Each row is shifted at random along 7 fixed directions that mean nothing.
Known rows, with every way that one mark hangs from another:
sifezu[bukipen luve[tivi[kubo[tolin] sazun]]]: [ 283   44   54  123   94  161  -12 -217   94    4  -22   23  -10  -22
 -252   74  -31  102   54  139   68   70    3   16  -14   55  -53  256
  -61   97  120  -97   11  199   88  -58   85 -173  152  -37 -171  -41
 -246  143  -22  120  124  -78 -196  -42  -71  -43]
sifezu[bukipen luve[benor sazun[bonati[palu]] tivi[kubo]]]: [ -73  -83  -67  -49  141   33   18  -42   -1 -152  156  102  193   21
  228  -74   -7  -39   52   94    5  -31   39  -21   32   67 -173   22
  -40   69   26   35  -93  -34  -28    2    5   20   39  -76   59  108
  157 -199   75   -1    7  -66 -156  -67  -51   67]
tivi[kubo[batet] sazun]: [  16   44    1  154  -71   81   56 -137   28   33 -217   -2 -132   17
 -288  -24   75   12  -10  -44  -56   50   12   45  -54   94  -30   60
   80  -68   72   56   97   75   21  -94   22   -1   47   63 -284    4
  -61   -9   97   52   93 -160  -95 -134  -91   47]
kubo[batet benor tolin[lozur[palu[vekas]]]]: [-211  120   59   40 -104  -76   28    1 -168   95 -147   60 -205  204
 -238   -4 -148   19 -116 -261  -61  151  -43  -77   -2  152 -130  -16
  160 -101  -84  -16   28   28  -71   59  196   39  -15  -96 -227 -138
 -104  125   10  -16  199  -94  -47   10  -58  -12]
sifezu[bukipen luve[sazun tivi]]: [  65  -52   -7 -156  119   42  -14 -177   -6 -222  243   91  212  -83
  139   28  -92    2  117   33   36  152  100 -119   16   -1 -302  142
 -185   99  114   12 -142   61   55  120   55  -82  107 -215  165   24
  -33  -30  -46   17  -47 -111 -130   12  -93  -14]
benor[sazun[bonati sifezu[bukipen]]]: [ 305  -47   57  175  140  165  -79  -95   46  112  350  280 -105  216
   58  -13 -101  131  -72   83  264   -1   30  355   -5  -97  194   -6
  -50  131   60  -17   99  298   81  -71 -262  -53   61  269 -351   25
  -91  -54  144  352 -171   17 -334  -93  -88  -78]
sifezu[bukipen luve[benor[sazun] tivi]]: [ -51  114  -87 -124   -3   24   43 -188  -16  -86   67  -24  103  -40
  -13  -38   56  -42   96 -149  -48   55   41 -106   -1   -9 -229   11
  -45   36  148  -16 -173  -36   25  129  156   14   33 -231   58   43
  -59  -12    3   63   76 -152 -112  -53   22   10]
bonati[bukipen palu vekas]: [ -14 -196  -56   16  126    4 -152  132   22  -37  218  -90  209  -51
  -34  -19   -7   52   -2    2   66 -198   58   43   82   14  -11  -18
   98  149   61   26  128   -2   12 -157  -80  -22  -71   63  -14  119
  150  -93  134   -3   -4   -7    9 -120   13  155]
sazun[benor bonati[palu] luve[sifezu tivi]]: [-479   67  -30   86 -245  -21  207  -48  -77  -30    0  224 -271  363
  318 -133  137  -75  -30  -34 -284  340  -58  124 -132  -22 -135 -215
  179 -150  -38  324  140 -101 -112   56  -46  166   64   50 -196   28
  157 -367 -113   60 -428 -170 -143 -115 -240   59]
lozur[palu[vekas] tolin]: [  80   41  -11  -83   36   54   85 -189   12    5  132  -75  128  -91
 -193    3   35   74   85 -216   20   11   68  -22  -35  -10 -115  166
  -80  -11   56  -99  -97   72   61   17  120  -41  -44 -148   15   68
 -141  152   56  124  193  -98  -31 -128   22   11]
tolin[batet[kubo] lozur[palu[bonati[bukipen vateg] vekas]]]: [ 138  -22  116   41   79   13  -37   14 -106  -52  137    5    8  -45
  143   71 -183   77   13  -76  100   -8   29  -15   76  182 -141   61
  -44  -25  -94 -115    5  132   41  -31   23  -73    4  -37  -95   -5
  -93  126   65  -43   29  -47  -82   65  -47  -47]
lozur[palu[bonati[bukipen vateg] vekas] tolin]: [ -22   -3    0  -88  130   13  145 -122  -38  -63  363  -33  215 -151
  172  -34   -3   25   62 -235  119 -107  114  -24   12  -10 -155   17
 -102   19   87 -118 -137   58   49   15   67  -59 -105 -155   60  121
   15   74  170  103  197  -84  -73  -75   65   64]
luve[sazun[bonati] sifezu]: [-131 -176  -59  -96  201  -99  -55   87 -139 -163  301  319  128  170
  244 -118 -257  -53  -81 -185   87   -3   62  -10   21   76 -174 -124
  -21   16  -54   50  -92  -27 -131   89  -10   70  -62  -30   37  174
  299 -261  230    4    7  -27 -132   54 -103   44]
sazun[benor bonati sifezu[luve[tivi]]]: [  27  178  -28  141  -85   81  119 -188  -38  128  142  245 -265  249
   14  -65  -80   24  -27 -203    6   93 -105   93 -117   91    7  -23
   44  -74   57  -87 -102  137  -52  103  106  -11    6  -64 -306   29
 -144   42   70  213   45 -103 -237   -1  -78 -208]
benor[sazun[bonati[bukipen palu] luve[sifezu tivi]]]: [-193   64  -92  -11  -75   10  -67  -52   10  149  -44 -179   43  -67
  284  -10  212  -16   49 -205 -134 -198  -32   72  150   65  -11  -71
  198   85  190   32  -51  -68   46  -73  -24   65 -109   17 -198  210
   63  -25   88  -99  -34 -114   38 -142   54   95]
vekas[lozur[batet[kubo]]]: [  54  162   55  262 -251   69  268 -301  -54   83 -137  247 -410  175
 -363   -5 -118  -44  -40  -85  -53  295    6   -7 -249  128 -120   71
  -15 -221  162   73   22  215   13   39  113  -23   90 -104 -386  -59
 -244  100   32  136   61 -238 -198  -31 -171 -171]
luve[sazun[benor bonati[palu[vekas]]] sifezu tivi]: [ -97  -29  -22  -98   98   13    1 -129  -58   -4  136   54  131  -98
  396    0 -116  -67   44 -151  -36  -69   31   15  175  230 -213  159
    3   35   57  -74 -212  -42   -4   67  -23  -36  -39  -83  -49  148
  143  -60  146 -164  111 -130  -88   37  -37   19]
bonati[bukipen vateg vekas[lozur[palu tolin]]]: [-209   74   86  141 -152  -37  278 -148  -98   22  233  165 -189  125
  -82  -14  -57  -36  -24 -136  -46  200   34  -43 -189   45 -169    4
  -27 -103  104   45   49  101  -47    5  152  -34  -33 -167 -161   23
 -121   31    3   84   78 -125 -115    7 -111  -12]
tivi[kubo[benor] luve sazun[bonati sifezu]]: [ -12  -58   51  -13   75  -35 -129  121 -136 -117  -47  115  -35  171
   54    4 -175   55    9  -84 -143  141  -85 -121   70  276 -237  109
  106  -59 -205  -18   16  -88 -176  -15  212   -1   82  -50   35   -5
    9 -153   -4 -195  -43  -33  -58  156 -165   28]
palu[bonati[bukipen vateg[nitu] vekas[lozur[tolin]]]]: [  30   50    5 -187  -68    9 -106  -65   10   46  168 -287  223 -200
  219  116   86   82  188 -138  -68  -80   82 -271  164   -8 -181   61
   -1  103  106  -98  -95  -23  109  -47  100  -85  -45 -205  143  -17
 -172  203  -49 -111  -34  -97  148  -60   86  106]
batet[kubo[benor] tolin[lozur[palu[vekas]]]]: [  56   82  -20  -88 -109  -57  -98   27 -100   22 -296 -213  -52   35
 -216   35   33   13   59 -234 -247   90  -68 -190   43  151 -235  101
  161 -139 -156   22   34 -149  -50  -13  287   58   55 -175   16  -36
  -90   22  -76 -131    5 -141   48  -22   19  119]
sifezu[bukipen luve[sazun]]: [-229 -155   18   30  103 -162 -226  258 -127 -157  180  180   22  197
   58  -14 -161  -42  -42    7 -129  180  -17 -156   -2   35 -212 -153
  198   23 -107  168  155 -130 -174   24  109   43    8  -42  -14  130
  196 -318   21 -169 -157   -3  -23  134 -180  124]
tivi[kubo[batet] luve[benor[sazun[bonati[bukipen vekas]]]]]: [   8   41   90  117  -31  111 -126    7   48  118 -169 -215   -7   14
  -97   74  116  159   61   60  -40  -80  -32  100  188   83   48   70
  153  131    1 -107   93   71   67 -180   87  -84  -10  108 -196  -78
 -205  115  -45  -28  -71   11    8  -84   21   50]
bonati[bukipen palu[vekas[lozur[batet tolin]]] vateg]: [-283 -100   49   71   68  -75  162   68 -102  -52  326  254   -1  230
   22 -113 -172  -10 -104 -112  168  -46   98   50  -76  -48  -19 -280
  -22   34   29  -44   89  136  -78  -45    6   43 -155  -22 -129   57
   98  -53  202  229  181   30 -133  -30  -54   50]
tolin[batet lozur[palu[vekas]]]: [ -74   83  -44   87 -131   55   54 -128   37  136 -187 -129  -84   -9
 -215  -36  203   19  -11 -166  -73  -44    8  170  -65  -11   77  -42
   88 -112  -48   74  102   55   75  -92  -54  130  -69   91 -303   57
  -38   71   82  138   40 -140  -24 -272  -36   35]
nitu[luve[benor[sazun] sifezu[bukipen]]]: [-159   91   95  -55  -97  -99 -277  157 -112   31    9  -51 -136  255
 -158   86  -39  136   71  -91 -145  232  -96 -106   96    4 -181    7
  220   98  -74  -24   76  -88  -67   50  246   -1   29 -104  -13  -33
 -254   -8 -233  -56 -201   57   19  132  -86   38]
sifezu[bukipen luve[benor[sazun]]]: [  28   31  -11  161   79   -6  -55   -7  -41   41  108  164  -85  153
 -203  -31 -131   13  -57  -63   47   43  -30   25  -57   28  -28  -67
  102   57   99  -22   24   70  -60   37  126  -26  -19  -42 -221   94
  -45  -59  118   89  115  -27 -180   34  -54  -38]
batet[kubo[benor[sazun]] tolin]: [ -80  -28  -55  173   10  -55  219  -92 -157 -164 -176  342 -224  207
  -84 -142 -216 -211 -150 -129 -147  246   17  -40 -181  213 -298 -126
   87 -240   78  239   47  -59 -179   65  159   42  150  -66 -181   54
  258 -393  191  -59  -13 -262 -288   69 -182   97]
lozur[batet palu[bonati vekas]]: [ -90    0  128  117  -10   53  -14   13  -45   82  154   65 -105  140
  -65   28  -81  169   -8  -46   73  107   20  162   -8  -54   62   -5
   72   12  -47  -42  157  188   54  -56  -94  -38  -44  142 -271    2
 -151  105   16  164  -32   23  -66  -91 -116  -36]
vekas[lozur[batet[tolin] palu[bonati[bukipen vateg]]]]: [-133 -200   -2 -144  129  -96  -10  141 -131 -197  212  150  192   72
  328  -82  -95  -44  -42 -144   60  -46  140  -92   50   18 -208 -211
  -59   12  -15   74    8  -31  -21  -35  -65  118  -43  -26   95   90
  254 -176  180  -32  -56  -43  -44  -66  -33  186]
luve[sazun[benor bonati[palu vateg[nitu]]] tivi[kubo]]: [-360   50  -46   37 -111  -38   59  136  -94    0  100  124 -120  361
  207 -127   23   58   -8  -45  -66   40  -76  -28   -7  -75   51 -300
  136   36  -62   25  150  -33 -129  -13   -2   88  -54   43 -119   -9
   63 -163  -11  154 -109   23  -92  -66  -75   41]
vekas[lozur[batet[kubo[benor tolin]] palu[bonati[bukipen]]]]: [ -14   32   77 -293  -62  -29  -54    4 -147  -66   77 -119  121   94
   16   40  -17  148  112 -164   12  127   75 -192  106   -3 -277   78
  -85   59  -17  -53  -87   21   72   49  168   52   62 -232  247 -215
 -234  163 -143   42  -75  -27   36  -82   69   77]
benor[sazun[bonati[vateg] sifezu]]: [ -43  -74  -77 -110  110 -107 -327  263 -106    9  150  -46  120   48
  265  -28   -4    0  -39 -323  -61 -202  -28 -116  207   71  -57 -176
  218   61 -145  -12   19 -198  -99  -44    0   95  -93   59  -51  151
  235 -188  203 -168  -64  -25   48   26   53  202]
vateg[bonati[bukipen palu[vekas]] nitu[luve[sazun tivi]]]: [-314  -97 -116 -143   91 -104 -110  131  -90  -72  115  -80  271  -29
  325  -35 -155   24   89 -154   13 -254   14 -183  170   56  -89 -216
   72  179  196 -145  -79   -4  -50  -11   94   -6 -184 -120  107  216
  121   53  100 -121  179   50   86   34    2    4]
benor[sazun[bonati[palu] sifezu[bukipen luve]]]: [ 339  -22 -113 -161  226   89  -72 -203    6  -29  357  -52  347 -307
  280   -8   13  -23  113 -279  138 -326   56  -22   99  166 -138  151
 -175  116  215 -180 -343   69  104    4   27  -25  -83 -174   88  246
   41   66  266    2  246 -118 -141  -66  130    1]
vateg[nitu[luve[sazun]]]: [  49   -6 -131   68   83  -46 -105  -29  -13   54 -121   -4   78  -72
 -171   -6 -161   -5    3 -207   18 -200  -28 -180   41  158  -40  -35
  102   70  232 -143 -126   49  -42   -1  209  -50 -125 -149 -142  196
   14  128  220 -118  338  -59   15   20   -6  -71]
tivi[luve[benor] sazun]: [ 164  -85   62    3   85   88  -52 -129   22 -123  -97   -5  100  -77
 -114   87  -91   95   85   88  -81  209   42  -35   45  141 -242  295
  -61   70   48   23   12   36   34    6   97 -113  142  -75   57  -23
 -110   -8  -68 -144  -67  -96  -57    7 -169   23]
nitu[luve[benor[sazun]]]: [  70  -49    5  116   78    1 -221   90    5   44  -98   12  -25  136
 -268   42 -126  140  -36   -7   10   38  -31   20   66   23    3  -16
  153  150   50  -27  118   47  -25  -37  101  -67   39   51 -159   17
  -83   -1   11  -24  -39   43  -51    2  -87   27]
tolin[batet[kubo[benor]] lozur[palu[bonati[bukipen vekas]]]]: [ -34  -46  -86   71   97   22  210  -92  -86  -61   37  117   35   32
   10 -167  -98  -78 -100 -150  159 -199   66  154  -94  158  -56 -131
  -70 -121   26    1  -73  118  -25  -53    6  108  -61  -12 -138   60
  187  -64  298  173  217 -124 -212 -159   16  -15]
sazun[benor bonati[palu[vekas]] sifezu[luve[tivi]]]: [  43  -58   -5 -127  158  -20 -336  239  -66   55  295  -30  151  171
  208   16 -159  184   52 -174   68 -182 -103  -25  227   64   39  -54
  122  204 -168 -263  -22    4  -67    0   73  -17 -105  -14   23   58
  -35   69   36   34   36  155   -4   69   44  -25]
luve[benor sazun[bonati[palu]] sifezu]: [-237  -44  -63  -91   46 -105 -153  141 -117   76  128    4   76  132
  131  -65  -40   15  -15 -256  -47 -131  -46   -4  114   95  -75  -62
  181   81  -28  -23  -67 -135  -92   18   69  105 -160  -46  -37  183
  147 -122  147  -70   83   15   18  -26   28  104]
vateg[bonati[palu vekas] nitu]: [-101   46  -65   74 -117   51  224 -203  -76  -11  177  111  -43  -31
   93  -38 -126  -26   49 -152  -41   48   23  -87 -142  126 -125   25
  -53  -80  256   12  -60  130   10   13   18  -64  -44 -110  -95  117
  -41   57   75   20  110 -181  -99  -47 -117 -108]
vateg[bonati nitu[luve[sifezu]]]: [ -50   61  -54  -75 -129  -55 -205   50  -69   43 -137  -80  -35   34
  -16   69  -74   86  103 -200 -168   37  -66 -274   66  130 -158   47
  164    1  100  -49  -60  -47  -14    9  173  -10  -27 -124  -31  104
 -161  129  -86 -198  -19  -70  121   40  -87  -51]
luve[benor sifezu tivi[kubo[tolin]]]: [  93   41  -50   44    7  128  109 -242   85    6 -191  107  -68   79
 -248  -44    1  -10  -28   53   26   86   63   67   -8   79 -131  232
   14  -24   70   38  -81   34   55   14  -14  -25  148  -20 -185  -60
  -29  -30   49  114   85 -193 -195 -158  -61   31]
palu[bonati[bukipen vateg] vekas[lozur[batet[kubo] tolin]]]: [-266  161  -15   11 -144  -58  251 -108  -91   53   91  -33  -85   82
   13 -108   92  -72   33 -329  -26  -60   53  -75  -91  -55 -100 -286
   51 -148   44  -56  -56   22  -30    2  215   87 -158 -188 -125   42
  -30   49  160  209  167 -134  -53  -90   83   62]

Rows:
[ -44   17  157   45   12  -24 -253  114  -76  150  203  -60  -55   15
  340  141  -30   65   53   -6 -103   28  -76    0  251  149 -102  176
  212  114 -103  -71   52  -71    1  -56   -9  -93  -37   39 -198   55
  -66  -33  -31 -221 -139   -1  -24  136  -41   97]  luve[sazun[benor bonati[palu[vekas] vateg]] sifezu[bukipen]]
[  -8  128   -5  118 -113   28  220 -224  -21  100  -98   86 -171  115
 -345  -61  -40  -39  -10 -213   -1   33   40   -9 -147   35  -43  -54
    1 -160   74  -72  -45  148   -8   -3  190   27  -59 -127 -263   16
 -144  131  153  217  257 -152 -116  -93  -10  -63]  palu[vekas[lozur[batet[kubo] tolin]]]
[  15 -121   65   90  -18   -7 -111   97  -24  -51 -100  116  -82  197
 -158   13 -139   39  -30  106  -28  159   63  -13   19  -10  -67  -68
   89  -33 -124  108  225   64  -20  -77  -50   36   76   98 -175  -67
   23 -103   12   23 -174  -52  -57  -41 -156   76]  palu[vekas[lozur[batet[kubo]]]]
[  15  -11   16 -126  152  -42 -287  162  -89   67  307  124   26  321
  -51   -7 -239  151   -8 -106  206  -73  -50   11  181  -32   18  -19
   74  239  -81 -247  -59   66  -65   92   68   -3  -68  -50  -38  -12
 -139   78   49  190  108  160  -95  103   50  -89]  luve[benor sazun[sifezu[bukipen]] tivi]
[ 292   24   42  -39  103   60 -324   45  -27   91   80 -148   96 -105
   94  129  -10  112   99  -63  -48 -121  -82 -103  214  258 -126  291
  115  119  -17 -146  -96  -34   28  -95  102  -86   51  -55  -46   52
 -166   64    7 -208   48  -29  -36   60   42   50]  tivi[kubo[benor[sazun[bonati[palu] sifezu[bukipen luve]]]]]
[-265 -102   -5  -39  112 -133 -284  261  -79  -49   10  137   -4  324
  -28  -33 -179   44  -49   34    9   24  -43  -29  140    2  -96 -129
  218  159  -88  -19   65  -86 -132   29   93   61  -21    4  -70   67
   90 -164  -10  -26  -47  111  -46   93  -97   60]  nitu[luve[benor sazun sifezu[bukipen] tivi]]
[  60   48   48  -43  -19   82 -126 -127   22  214  167  -57   23   48
  205   89  -49   96   79  -24   75  -96   -1   99  218   55    2  159
   11  192   74 -162 -116  118   89   -8  -22  -70  -32  -32 -144  -29
 -192  174   10   39  -32   -3  -55  -17   49  -65]  luve[benor sazun[bonati[bukipen vekas[lozur]] sifezu] tivi]
[   9 -133   35  288  -12   84 -154   -2   85  201 -230   82  -92   78
   30  109 -181  129  -35  280   15  -48   -5  112   77   55  194   57
  107  172  225   18  232  263   86 -201 -212  -97   33  270 -464  104
  -68  133    7 -113  -26   36  -44 -105 -233  -71]  vateg[bonati[vekas[lozur[palu]]] nitu[luve[sazun tivi]]]
[ 111   43   84  -22   69   93   90 -111  -83   22   74  129  -33  194
 -132  -45  -85  161  -21 -139  151   33   38  126  -25    6    1   63
 -125   27   20 -136  -47  212   34  -22   58   -4   30   21 -114  -83
 -215  114   67  267  102   15 -178 -120   18  -48]  lozur[batet[kubo[benor[sazun[bonati]]]] palu tolin]
[-115  -34   -7   56    0  -39   15   42  -55   54   96  239 -103  343
 -310  -96 -136   68 -114 -165  111   30   47   32 -118  -85   71 -221
   38   -5  -12  -23   85  142  -68  -18   44   89  -76   27 -205    6
  -50   28  149  273  131   27  -76 -106  -62  -28]  vekas[lozur[batet tolin]]
[ -79 -116    5  -38  111 -110 -132  146  -97  -75  148  126  118   43
  270   29 -282  -20  -17  -92  -33   34   77 -274  109   89 -190 -144
   94   -2  -57   -6   18  -46  -92   21   29  -38  -26  -66  -10   71
  156  -72  137 -208   34  -62   26  115 -115   91]  palu[bonati[vateg[nitu]] vekas[lozur[tolin]]]
[ 171  -13    6   -4   93   86 -249  -30   93   99  -95 -117   90   52
 -251   95  -83  238   61   65  118  -55  -17   40  166  -47   56  150
   35  291  102 -186    4  141   97  -16   77 -138   37  -14  -93  -56
 -248  234  -65   83   38   94  -22  -70   -2  -52]  nitu[luve[benor sazun tivi]]
[ 240 -223   26 -134  304  -25 -570  252   -7   34    4   -9  218   17
   46  138 -306  150  -20   29   91 -159    4  -94  408  214  -81  270
  155  295  -89 -187  -40  -55   -9  -26  -66 -106   40   78  -48   59
   36   40   95 -303   70   98   76  124   -9   52]  luve[sazun[benor] sifezu tivi]
[-158   51   -9   23   -7   36  182  -78  -46   66    9  124  -75  298
 -321 -148   -9  103 -117 -165  175    4   47  220 -118 -170  123 -173
  -36   -8  -73  -23   89  190    9  -11   14  125  -76   47 -195 -132
  -58   87   92  469  169    9 -186 -264    1   -1]  kubo[benor tolin[lozur[batet palu[vekas]]]]
[ 165   65 -124  -21  -38   29 -132   31   25  136 -222 -158  -32  204
 -484  -68   99  134  -50 -165   38 -105  -36    8  -10 -119  103  -95
  135   44  -73    2  110   14   11  -64  142   94   26  -14 -105 -144
  -94   79   36  275   44  -32  -53 -251  118  100]  batet[kubo[benor tolin[lozur]]]
[ 243   21  -20 -139  169   78 -124  -70   -9   -8  -67    6   92   55
  -68  -28  -78   23   39 -115  141 -203    3  -17  200  181  -95  139
  -31  100    7 -278 -201   56   24  -16   98   -2   21  -64  -50  -13
  -97   97  171  101  285  -35 -154    5  113   -3]  luve[benor tivi[kubo[batet[tolin]] sazun[sifezu[bukipen]]]]
[  82  -32   52  -50   43   24   74  -72 -101 -134  -52  124   -3   84
 -161  -19 -198   37  -13  -55   55  139   69  -37  -24  132 -216  137
 -107  -97 -118  -20  -24   99  -10   30   74   21   82  -98   -7 -110
  -65   39   16   63   92 -100 -127  -33  -88  -40]  tolin[lozur[batet[kubo[benor]] palu[vekas]]]
[ -35  -75  -37 -105  121   -5   92  -27 -106 -122  193  149  118   89
   48 -117  -96   27  -25 -277  111  -46   82   24  -62   13 -107 -119
  -97  -39   32  -50  -86   87    0   19   19   71  -68  -42   22  108
   86  -25  202  177  119  -44 -108 -121   -7   27]  lozur[batet[tolin] palu[bonati]]
